Below is a small trained network, with its code and all its weights. Each question gives an input and a target symbol and asks what happens when units are switched off, that is, made to give their printed mean instead of their output.

import numpy as np


def w(rows, s, z=0):
    codes = np.array(rows[::2]) - 128.0
    scale = np.full(codes.shape[1], s)
    scale[-1] = z or s
    return codes * scale


def f(y):
    return np.maximum(y, 0)


def softmax(a):
    e = np.exp(a - a.max(-1, keepdims=True))
    return e / e.sum(-1, keepdims=True)


def log_softmax(a):
    a = a - a.max(-1, keepdims=True)
    return a - np.log(np.exp(a).sum(-1, keepdims=True))


def net(x, mask):
    ids = ['ΓΠΣΦαβδθλμτψω'.index(c) for c in x.split()]
    T = len(ids)
    res = E[ids] + P[:T]
    u = 0
    for l in range(2):
        q, k, v = (res @ M[l].T for M in (Q, K, V))
        z = softmax(np.where(np.tri(T) > 0, q @ k.T / 3**0.5, -1e9)) @ v
        res = res + np.where(mask[u], z, O[l][:, -1]) @ O[l][:, :-1]
        u += 1
        y = f(res @ A[l][:, :-1].T + A[l][:, -1])
        res = res + np.where(mask[u : u + 4], y, B[l][:, -1]) @ B[l][:, :-1]
        u += 4
    return log_softmax(res[-1] @ U[:, :-1].T + U[:, -1])


Q, K, V, O, A, B = {}, {}, {}, {}, {}, {}
E = w([
[103,147,89,154,144,139,187,129,102],'Γ',
[131,52,200,248,124,128,175,191,156],'Π',
[121,64,119,179,164,154,129,108,171],'Σ',
[185,99,151,215,93,55,135,195,173],'Φ',
[135,115,157,193,68,78,141,134,103],'α',
[117,47,73,119,92,137,117,148,92],'β',
[92,118,189,200,79,124,145,107,130],'δ',
[99,132,115,126,173,161,194,173,154],'θ',
[109,120,122,144,156,170,176,72,131],'λ',
[77,139,178,111,104,92,191,172,65],'μ',
[167,113,108,143,201,112,173,111,162],'τ',
[176,115,53,110,167,38,145,195,83],'ψ',
[99,50,204,47,118,116,184,154,124],'ω',
],0.011)
P = w([
[57,108,73,180,86,124,137,103,162],'0',
[138,104,102,142,95,200,110,166,119],'1',
[82,80,131,191,175,107,91,150,61],'2',
[93,122,98,159,81,103,165,87,176],'3',
[175,115,129,122,100,186,137,153,117],'4',
[121,97,157,162,177,92,112,137,66],'5',
[124,137,122,141,83,86,192,70,181],'6',
[211,131,155,104,103,174,160,142,120],'7',
[156,114,182,137,178,77,131,122,74],'8',
[141,137,136,124,64,68,199,68,182],'9',
[249,135,184,93,99,165,180,136,127],'10',
],0.012)
Q[0] = w([
[177,230,127,100,119,195,3,150,138],'0.h1',
[162,152,75,120,62,147,147,117,187],'0.h1',
[166,84,166,167,151,168,172,157,71],'0.h1',
],0.041)
K[0] = w([
[102,100,1,144,157,177,89,135,121],'0.h1',
[138,87,128,163,49,137,95,161,91],'0.h1',
[196,146,130,110,146,154,183,94,121],'0.h1',
],0.04)
V[0] = w([
[177,77,151,158,118,153,88,7,115],'0.h1',
[136,42,107,75,192,143,138,124,191],'0.h1',
[177,101,63,144,108,83,155,138,85],'0.h1',
],0.022)
O[0] = w([
[8,72,55,203,156,186,69,131,137,157],'0.h1',
[114,203,168,70,194,135,98,189,255,154],'0.h1',
[133,154,77,149,66,136,28,167,85,254],'0.h1',
],0.0096,0.0067)
A[0] = w([
[68,171,94,88,117,72,88,97,162,3],'0.n1',
[111,92,193,50,118,249,144,123,103,54],'0.n2',
[58,83,123,134,125,78,162,98,155,63],'0.n3',
[154,123,97,66,142,244,159,117,141,140],'0.n4',
],0.021,0.0059)
B[0] = w([
[127,39,165,154,138,74,130,48,121,199],'0.n1',
[51,82,9,172,76,86,131,200,118,186],'0.n2',
[204,98,85,80,169,142,165,167,115,254],'0.n3',
[173,104,218,119,138,86,129,35,109,245],'0.n4',
],0.013,0.0072)
Q[1] = w([
[190,139,194,77,157,203,67,154,25],'1.h1',
[73,89,213,165,223,120,117,200,3],'1.h1',
[180,142,49,192,97,175,101,93,175],'1.h1',
],0.02)
K[1] = w([
[148,142,150,83,167,155,40,104,62],'1.h1',
[113,152,2,1,148,58,73,63,107],'1.h1',
[180,116,127,227,91,188,140,128,166],'1.h1',
],0.021)
V[1] = w([
[155,174,104,134,181,86,94,115,112],'1.h1',
[95,149,108,102,128,127,163,74,131],'1.h1',
[75,126,107,7,112,134,107,82,107],'1.h1',
],0.014)
O[1] = w([
[165,189,167,243,181,112,178,181,46,67],'1.h1',
[59,90,142,64,178,177,187,111,167,2],'1.h1',
[34,131,182,1,102,115,146,146,40,65],'1.h1',
],0.0045,0.0066)
A[1] = w([
[67,253,47,96,114,133,205,76,89,135],'1.n1',
[90,160,55,149,86,134,168,142,87,2],'1.n2',
[184,150,125,104,29,189,198,108,124,94],'1.n3',
[41,167,110,197,23,120,180,97,174,176],'1.n4',
],0.017,0.0061)
B[1] = w([
[135,8,125,172,98,171,104,194,125,143],'1.n1',
[114,112,71,35,166,75,78,100,203,227],'1.n2',
[66,242,163,178,121,84,181,198,115,251],'1.n3',
[172,123,186,101,205,226,154,39,106,201],'1.n4',
],0.011,0.013)
U = w([
[74,148,132,168,124,109,153,107,84,151],'Γ',
[122,114,137,138,171,218,129,195,123,193],'Π',
[16,124,154,213,166,98,79,129,193,130],'Σ',
[167,129,101,198,56,150,151,137,230,157],'Φ',
[136,194,102,126,152,147,114,72,126,127],'α',
[141,83,133,107,57,123,70,156,78,209],'β',
[73,143,74,149,85,108,137,94,170,140],'δ',
[153,95,147,111,45,78,176,105,168,120],'θ',
[75,88,97,185,91,117,153,53,66,128],'λ',
[65,185,168,69,159,142,114,162,199,145],'μ',
[167,118,168,143,254,42,67,146,70,7],'τ',
[226,157,134,58,139,134,151,204,144,100],'ψ',
[187,89,125,78,147,119,162,123,58,47],'ω',
],0.0085,0.011)

Each question gives the input, a string of symbols that net reads in full, and the target symbol t.
The units are the heads (3 rows each of Q, K, V and O) and the neurons (one row each of A and B). Each row of codes is followed by its name. A weight is (code - 128) times the scale printed after its matrix; where a second scale follows, it is the last column's (O, A, B and U).
mask holds one flag per unit, layer by layer, with each layer's heads first. A switched-off unit (its flag False) gives its mean, the last column of its rows in O or B, instead of its output. The means were averaged over made-up inputs and are rounded, as every weight is.
A unit's drop is (log p(t) with every unit on - log p(t) with that unit switched off) / (log p(t) with every unit on - log p(t) with every unit switched off).
The circuit of an input: a set's keep is (log p(t) with only the set's units on - log p(t) with every unit switched off) / (log p(t) with every unit on - log p(t) with every unit switched off). Starting from all 10 units, units are removed one at a time, each time the one whose removal leaves the highest keep (on an exact tie, the one counted first), for as long as the keep stays at least 0.8.
circuit, biggest first: the units of the circuit, biggest drop first
most important unit: the unit with the biggest drop
top k neurons: the k neurons with the biggest drops, biggest first
k most important neurons of layer l: the k neurons of layer l with the biggest drops, biggest first
input ψ θ τ Γ β θ θ β Π β, target Φ: circuit, biggest first -> [1.h1]
input τ β δ θ Φ θ Π β ψ θ, target Φ: 2 most important neurons of layer 0 -> [0.n3, 0.n4]
input Φ Γ τ Σ τ Π τ μ β, target Σ: circuit, biggest first -> [0.h1, 0.n3]
input β τ ψ θ β β λ θ λ, target Π: 2 most important neurons of layer 0 -> [0.n3, 0.n4]
input θ θ λ δ β α Γ Γ ω β ω, target ω: circuit, biggest first -> [1.n4, 0.n2, 1.n3]
input α Γ μ Φ β Γ Σ β β τ μ, target μ: top 4 neurons -> [1.n2, 1.n3, 0.n2, 1.n4]
input λ ω τ δ τ α β ω λ τ, target θ: top 2 neurons -> [0.n1, 0.n2]
input μ Γ λ τ β δ, target Σ: 3 most important neurons of layer 0 -> [0.n1, 0.n3, 0.n2]
input β Φ β, target β: circuit, biggest first -> [0.h1, 1.n4]
input β β Γ Σ Γ τ τ ψ θ β θ, target θ: circuit, biggest first -> [0.n4, 0.n2, 0.h1]
input τ β τ α θ β τ α Γ β, target δ: top 4 neurons -> [0.n3, 1.n2, 0.n4, 1.n3]
input Γ β τ τ Φ, target Φ: circuit, biggest first -> [1.h1, 0.n4]
input λ Γ τ τ θ ψ Π, target Φ: top 3 neurons -> [0.n3, 0.n4, 1.n4]
input θ τ β Π β Π β, target Φ: top 2 neurons -> [0.n3, 0.n2]
input β β Π τ ψ, target ψ: circuit, biggest first -> [0.h1]
input Γ τ θ, target Σ: circuit, biggest first -> [0.h1, 0.n3, 0.n1]
input Γ α Γ Γ, target δ: top 3 neurons -> [0.n3, 1.n2, 1.n3]
input β Φ α Σ β δ, target ω: circuit, biggest first -> [0.h1, 0.n3]
input β Γ Γ θ Γ τ β, target λ: top 2 neurons -> [0.n1, 0.n3]
input Γ θ δ β β ω ψ β β θ, target θ: most important unit -> 0.h1
input λ α Γ τ μ Γ α β Σ Γ, target δ: top 2 neurons -> [0.n3, 1.n2]
input β θ β β μ Γ τ, target Γ: circuit, biggest first -> [0.h1, 1.n3]
input ψ α Γ ψ, target δ: circuit, biggest first -> [0.h1, 1.n2, 0.n4]
